In the rows, zero is written as 128.
Each row has a class, written as a number after it.
[113 128 114 136  78 147 199  76 108 150 120 106 115 150 131  95 132  70
  95 154 185 138 113 175 116 108 176 137  96 161 120 170 150 137 114 146
 140 149 109 117 149]
5
[154  96 118 152 180 121 148  96 142 129 121 115 116 109 103 155 132 130
 213 133 206 150 175 223 158 205 114 129  91 109 122 130 191 102 118 102
  93 163 173 131 144]
5
[143 157 121  71 170 117 125 119 121 169 122 163  99 140 142 125 151 134
 104 113 147 131 119 152 101  77 153 120 135 118 138 104 110  68 140 128
  87 157 132  70  72]
8
[114 117 108 118 214 137 125 149  99 142 103 123 149 165 101  83 131 164
 171  94 161 168 175 206  93 110  15 105  95  96 143 160 150 120 110 182
 153 132 126 142  83]
7
[166 107 165 132 136 148 132 126 135  78 143 151 150  92 116 125 161 162
 152 153 114 170 118 105  65 124 144 148  91 125 177 140 127 157 194 123
  98 161 161 182  90]
8
[145 123  79 119 149 145 107  88 123 144 147 101 125 130 151 126 119  80
  76 109 138 131  88 136 158 172  96 151 191 153 120 117 125 100  92 167
 129 147 165 101 133]
7
[140  82  64 156 148  96 178  90 143 193 111 105 132 130 130 146 137  63
 152 125 102 130 144 127 164 105  85 120 129 103 102 178 171 136 136 160
 131 173 109 143 144]
6
[ 95 109  35 139 169 107 133  55 135 177 139 109 155 115 128 129  96  86
  95 105 146 151 121 159 184 134 179 142 142 136 111 147  95  87 124 117
 154 146 132 123 186]
5
[140 114  89  70 167 105 183  65  95 178 146 176 115 165 114  89 171  87
 118  99 168 126 151 134 122 137 235 154  85 114 134 147 126 145 140 149
 110 137 149 108 146]
7
[128 115  67  98 148 127 108 100 138 170 163 117 126 128 112 107 145 131
 148  94  90 149 130 125 133 132 171 131 191 133  71 133  87  71 158 140
  89 188 158 133 108]
8
[102 150 135  74 129 122 160  37 115 114 135 174 131 171 139  67 154  92
 154 142 142 124 138 155 174 108 185 108  84 141 132 104  70  90 164 136
 151 140 133 142 156]
6
[112  96  89 123 118 164 143 147 145 150  73 140  93 135 119 118 164 153
 164 168 144 179 126 184 121 110  82 123 139 123 112 174 174 147 118 109
 119 130 157 105  97]
3
[149 140  63 149 127 123 177  55 123 159 164 153 107 113  97 118 126 114
 123 126 115 125 156  99 130 194 232 138 124 157 182 135 153 100 107 128
 104 139 171 113 160]
4
[134  88  99 131 216 136 166 132 101 125  84 114  89 122 120 140 146 125
 163 133 147 118 170 118 118 185 120 132  59 172 207 163 114 159 161 148
 190 165 107 138 139]
6
[145 129 114 116 124 129 131 128 148 131 116 168 114 150 110 119 160 136
 159 144 125 150 132 129 120 132 108 147 126 128 149 145 151 144 148 152
 112 136 132 165 110]
3
[105 141 107 139 135  75 122 149 148 149 160  94 178 149  92  36 129 103
 183  96 178 106 205 162 104  89 166 139 128  59  64 176 137 129 109  95
 101 120 126 141 143]
2
[135 125 111 142 164  76 120 130 137  72 147 162 143  93 103 105 124 136
 123 178 178  80 152 120 175 134 114 158 114 114 107 143 137 118  77 146
 150 170 120 141 110]
5
[113 158 141  90 132 138 114  95 116 129  92 125 103 157 150 111 135  77
 153  94 176  96 150 154  95 174 135 135 153 133 116 163 155 213  95 125
 178 115  95 126 127]
4
[ 77 116 121 153 116 107 123 141 138 127 141 116 156 150  92 139  65 138
 150 152 163 105 101 157 118 162 220  86 125 131 106 121 145 114 141 168
 109 148 127 124 124]
1
[128  76 150 130 107 135 122 130 134 103 124 116 156 155 134 117 163  92
 109 154 130 137 100 145 112 140 189 116 148  97 129 113 107 155 146 101
 107 124 168 115 147]
3
[135 129 139 102  81 138 139 133 133 108 105 151 169 155 109  87 154 135
 180 131 140 124 153 136  99 138 133 121  55 125  84 152 182 163 128  95
 113  90 126 168 104]
1
[136  83 122 136 161 114 146 133 103 184  95 148 133 120 100 144 153 142
 172 147 141 140 149 188 147  99  84  80  30 121 103 119 129 105 144  81
 165 132 126 149 115]
5
[165 108 132  89 109 171 177  98 143 136 123  63 100 166 145  83 152  43
 140 100 186 134 133 147 101 113 104 114 142 133  96 141 153 137 135 112
 114 144 117 100  96]
0
[139 137 108  97 137 116 105  87 135 148  99 154 155 179 130 165 161 119
 145  97 112 198 140 165  90 180  91 153 162  76 180  93 121 139 104 158
 113 127 151 144 165]
7
[111 109  92  87 158  90 163  60 123 144 106 116 129 114 138 164 159  74
 144  85 133 114 164 118 143 150 149 147 134 118 107 153 166 173 135 138
 137 144 122 144 163]
8
[124 120 148 113 154 161 137  79 116 136 129 109 101 175 142  68 170  78
 103  98 143 165 111  98 143 148 156 142 129 128 184 182 106 110 155 135
 153 147 169 140 121]
8
[ 92 113  94 127 133 168 166  78 150 148 115  90  99 102 150  82 140  55
 125 142 179 147 120 179 128 158 102 135 106 109 159 159 130  71 114 135
 119 124 160 155 166]
0
[115  97  98 135 128 140 117 147 121 132 123 156 106 120 123 126 134 151
  88 149  71 124 110  84 179 145 119 128 163 170 102 153 118 144  96 154
 165 141 160 155  93]
3
[139 149  56  99 178  89 122  96 124 175 118 109  89 136  98  97 119 117
 186 111 147 148 147 134  85 164 145 123 141 111 153 114 100 149 124 114
 180 135 153  98 105]
0
[169 103 175 124 130 150 156  89 131  71 143 127 144 137 173 149 160 144
 124 152 155 127 137  76 126 187 166 159 122 118 107 118 170 161 136 168
 160 150 114 171 145]
8
[121 127  87 112  64 130 133 130 116 165 151 109 116 131 110  84 147 113
 108 121  93 141 131 113 115  74  96 140 159 121 135 121  60 106 124 156
 127 140 104  93 151]
0
[ 88 122 131 157 132 105  93 108 146 111 112 134 133 169 108 154 108  84
 117 109 135 173 129  35 159 187 155 134 159 143 171 206 122 199 145 113
 175 119 117 141 163]
4
[142 105 112 107  61 140 164 111 127 107 135 113 148 159 115 121 144  92
 120 118 142  89 114 109 127 135 183 153 132 159 141 123 159 156 145 137
 110 138 104  88 151]
1
[113  92  96 150 128 145 176 111 152  85 110 179 186 141 119 129 145 198
 140 156  93 166 156 135 119 137 159 126 126  98 165 102 166  87  98 138
 147 137 156 181 131]
4
[178 101 131 119 157 155 188 135 139 122 156 186 129 186 127 110 160 185
 102 123 138 156 173  78 183 113 158 134 111 148 141 129 140  35 145 156
 109 166 112 132 104]
4
[187 156 155 149  81 156 110 154 101 149 136 124 121 147 118 101 128 168
 142 131  77 144 109 117  70 156  80 144 110 147 173 106 152 168 116 163
 137 113 142 152  95]
1
[155 139 115  79 135 100 155  75 145  49  76 174 127 168 144 130 163 105
 170 125 141 120 154  90 169 179 113 151 100 102 130 118 162 146 113 140
 124 159 146 124 105]
6
[ 68  62 138 115 112 132 131 173 151  93  93 120 152 139 124 150 155 129
 119 122 161 188 153 157 148  60 132 151 191  95 139 157  89 177 127  72
 105 158 142  67 164]
2
[ 80 128 106 119 150 133 148 131 149 112 128 167 148 130 107 135 109 158
 124 112 126 143 158  80  75  87 192 152 102 136 178 126 168 175 148 158
  83  99  76 142 153]
1
[170 151 147 153 171 130 120 104 159 129 117  92 151  91 171 143 114 142
 153 146 203 118 146 160  90 171 149 124  88  67 106 133 205 112 101  86
 123 101 133 122 121]
8
[136 124 122 138 116 123  98  98 137 101 115 129 165 150 120 151 175 110
 126 134 110 161 151  62 122 160  48 141 129 118 189 156 134 129 132 128
 175 118  92 150 169]
8
[186 130  86  94 154 119 143  54 130 174 103 175 113 177 140 149 143 103
 114 123 140 187 104 101 117 157 186 144 104  85 193 133 108 181 168 139
 146 130 136  95 141]
3
[ 98  88 115 171 136 165  91 141 110 125 134 157 169 132  94 122 134 129
  97 155 121 168 126 196  56 171 123 116 127 140 183 170  89 123  94 132
 135 151 128 152 141]
5
[132 128  61 143 161 106 133  64 121 104 162 111 145 174 110  87 132 118
 135 140 155 150 143 100 125 172 169 155 137 118 144  66 123  83 120 158
 155 139 125 107 188]
5
[ 99 114  91 121 181 100 137 130 122  94  84 163 135 137 141  96 141 112
 114 117 120 135 133 112 141 133 116 166 103 106 161 188 134 153 121 165
 133 151 143 140 110]
6
[137 119  74  97  98  69 148 130  99 178 121 141 120 138 103 146 153 110
 129 114 126 128 149 124  90 152 175 145 110 113 132 123  95 144 138 131
 117 132 115  78 161]
0
[129 135  94  93  70 158 164  86 132 161 104 151 115 161 119 105 154 100
 101 146  96 159 135 137  78 134 186 104 152 135 126 128 152 154  50  95
  91 117 166  87 103]
1
[126 149  98 117  86 167 150  59 138 158 141 138 100 173 137 106 120  85
 127 108 167 155 121 115 137 214 236 161 142 155 137 174 110 145 118 136
 151 153 155 143 160]
2
[121 144  73 109 116 112 160  59 117 127 128 112 145  64 142 154 104 195
 147 124 129 109 169 126 171 145 205 144 116 123  80 121 125 146 102 123
 182 135 127  99 167]
8
[136  88  83 141 189 177  98 145 152 134 113 131  98  85 129 160 120 168
 162  97 106 143 124 133  82 194 166 151 180 129 158 108 154 150 125 108
  96 154 173 127 107]
4
[ 57 107  66 121 163 116 116 190 148 115  85 124 120 127 103 114 133 133
 120 133 142 171 186  84 100 152 139 133 124 108  85 200  80 134  91 112
  91 154 144 142 120]
2
[ 79 127 105 148  76 130 148 130 160 110 102  98 159 128 136  88 137 162
 147 167 121 160 128 191 147  92 141 146 182 134  90 139 176 137  93 101
 153  98 173 156 140]
3
[104 109 180 173 120 114 123 156 127 122 161 141 141 159  92 111 129 120
 117 114  91 152 151  93 116 122 115  96 148 152 151 128 165 135 100 114
 127  92 156 171 104]
0
[ 87 143 151 150 173  52  54 197 139  75 147 142 155 159 124 103 119 105
  89 126 174 131 146  36 117 184 191 179 144 115 114 167 100 165 123 112
 114 107 142 155 149]
2
[129 117  98  87 166 143 108 102 130 141 135 121 123 121 106  81 166  50
 121 106 141 155 147 213 117  84  39 122 164 141 128 142  73  87 119 107
  62 178 142 120 108]
5
[108 150  78 112 102 141 130 106 166 141  97 145 118 159 109 113 144  98
 133 145 113 176 111 140 119 151  46 126 152 109 116 156 144  64  79 191
  82 168 167 189  81]
7
[143 112 158 110 190 159 175 102  99 132 137 125  86 151 167  84 148 118
 109 122 130 117 157  95 167  95 111 124  79 130 144 114  85 113 149 201
 152 161  92 142 140]
6
[181 118 162 100 161  90 142 153 116 145 118 118 121 140 145 123 179 158
 139 129 170 130 147 152 165 110 118 161 117 108 134 149 115  99 160 123
 152 173 135 111 104]
8
[144 111 116 159 145 137 119 169 126 142  93 120 152 137 137 140 117 160
 109 105  87 153 125 113  64 137 120 140 106  72 154 147 146 193 121 168
 129 110 121 159 112]
3
[105 134 135 125 205 129 120 165 109 171 101  65 101 157 128  60 155 135
 193  46 104 125 230 133 110 131 107 150 110 144 129 173 120 172 127 114
 167 104 102 179 148]
6
[150 121 127 110 121 139 156  65 155  76 136 127 136 169 117 119 156 110
 117 104 146 143 131  82 136 156 237 139 165 118 197 122 148 110 124  87
 115 158 178  71 112]
8
[132 145 152 155 125 142 146 137 123 115 128 160 126 167 112 108 118 203
 147 125  96 148 130 117 131 127 146 129 138 149 193  95 149 106 123 155
 184 134 150 168  89]
4
[144 147  46 127  88 109 153 109 151 158  86  93 146 101 141 117 120 149
 180 149 152 166 144 179 116 145  78 131  91  74  58 126 167  86  94 103
 129 105 152 114 128]
0
[169  62 117 132 146 123 131 144 113 107 140 132 155 121 111 118 187 106
 142 141 113 114 147 137  97 194  89 169 118 114 163 132 167 161 124 152
  92 142 155 158 154]
1
[133 169 120 109 123 156 120  79 143  83 131 110 128 157 114  90 117  79
 140 102 171 147 123 172 101 131  78 138 152 126 211 150 126 144 148 179
  88 141 117 105 128]
3
[146 142  79 112 145 126 128 153 124 143  80 100 117 157 145 154 119 131
  92 132 159 187 149 145  97 200 126 131 118 143  96 184 109 135 117 149
  86 136 124  99 123]
3
[139  78 140 185 109 110 122 149 102 124 162 119 173 148 106  92 156 164
 144 145 112 161 163 123 130 141 138 151 113  92  64 130 149 152 105 126
 136 122 143 151 167]
5
[130 127  72 117 129  97 130 129 138 128 133  79 120 125 107 120 144  85
 164 106 140 107 157 105  58 147 179 175 182 131 139  93 123 187 129 106
 118 148 134 109 162]
2
[140 129  44  95 165 112 171  91 107 159  68 128  90  99 135 139 142  61
 136  76 101  87 124 132 126 171 145 152  62 170 175 145 138 132 151 124
 112 151 159 130 114]
6
[120 157 109 102 138  97 108 129 149  96 126 129 146 140 130 112 120 124
 132 152 144 122 139 117 107 109 126 135 188 147 110  84  93 148  96 106
 185 145 128 143 104]
2
[ 99 160 111 123 183 113 105 101 128 126  74 120  90 117 112 106 127  99
 197 129 155 136 182 198 143 152  27 109 135 127 182 192 136 165  72 106
 171 139 143 101 111]
6
[122  78 129 165 170 127 140 157 148  79 116 125 138 143 146 138 122 164
  90 148 148 147  88  81 181 124 154 165 132 111 180 116 153 124 163 160
 150 129 152 125 136]
3
[ 74  82 176 142  20 197 158 124 153 101 131 140 149 209  95 138 156 147
 171 133 115 137 129  96 120  94 145 100 150 130 102  98 193 147 126 171
 139 128  80 164 147]
7
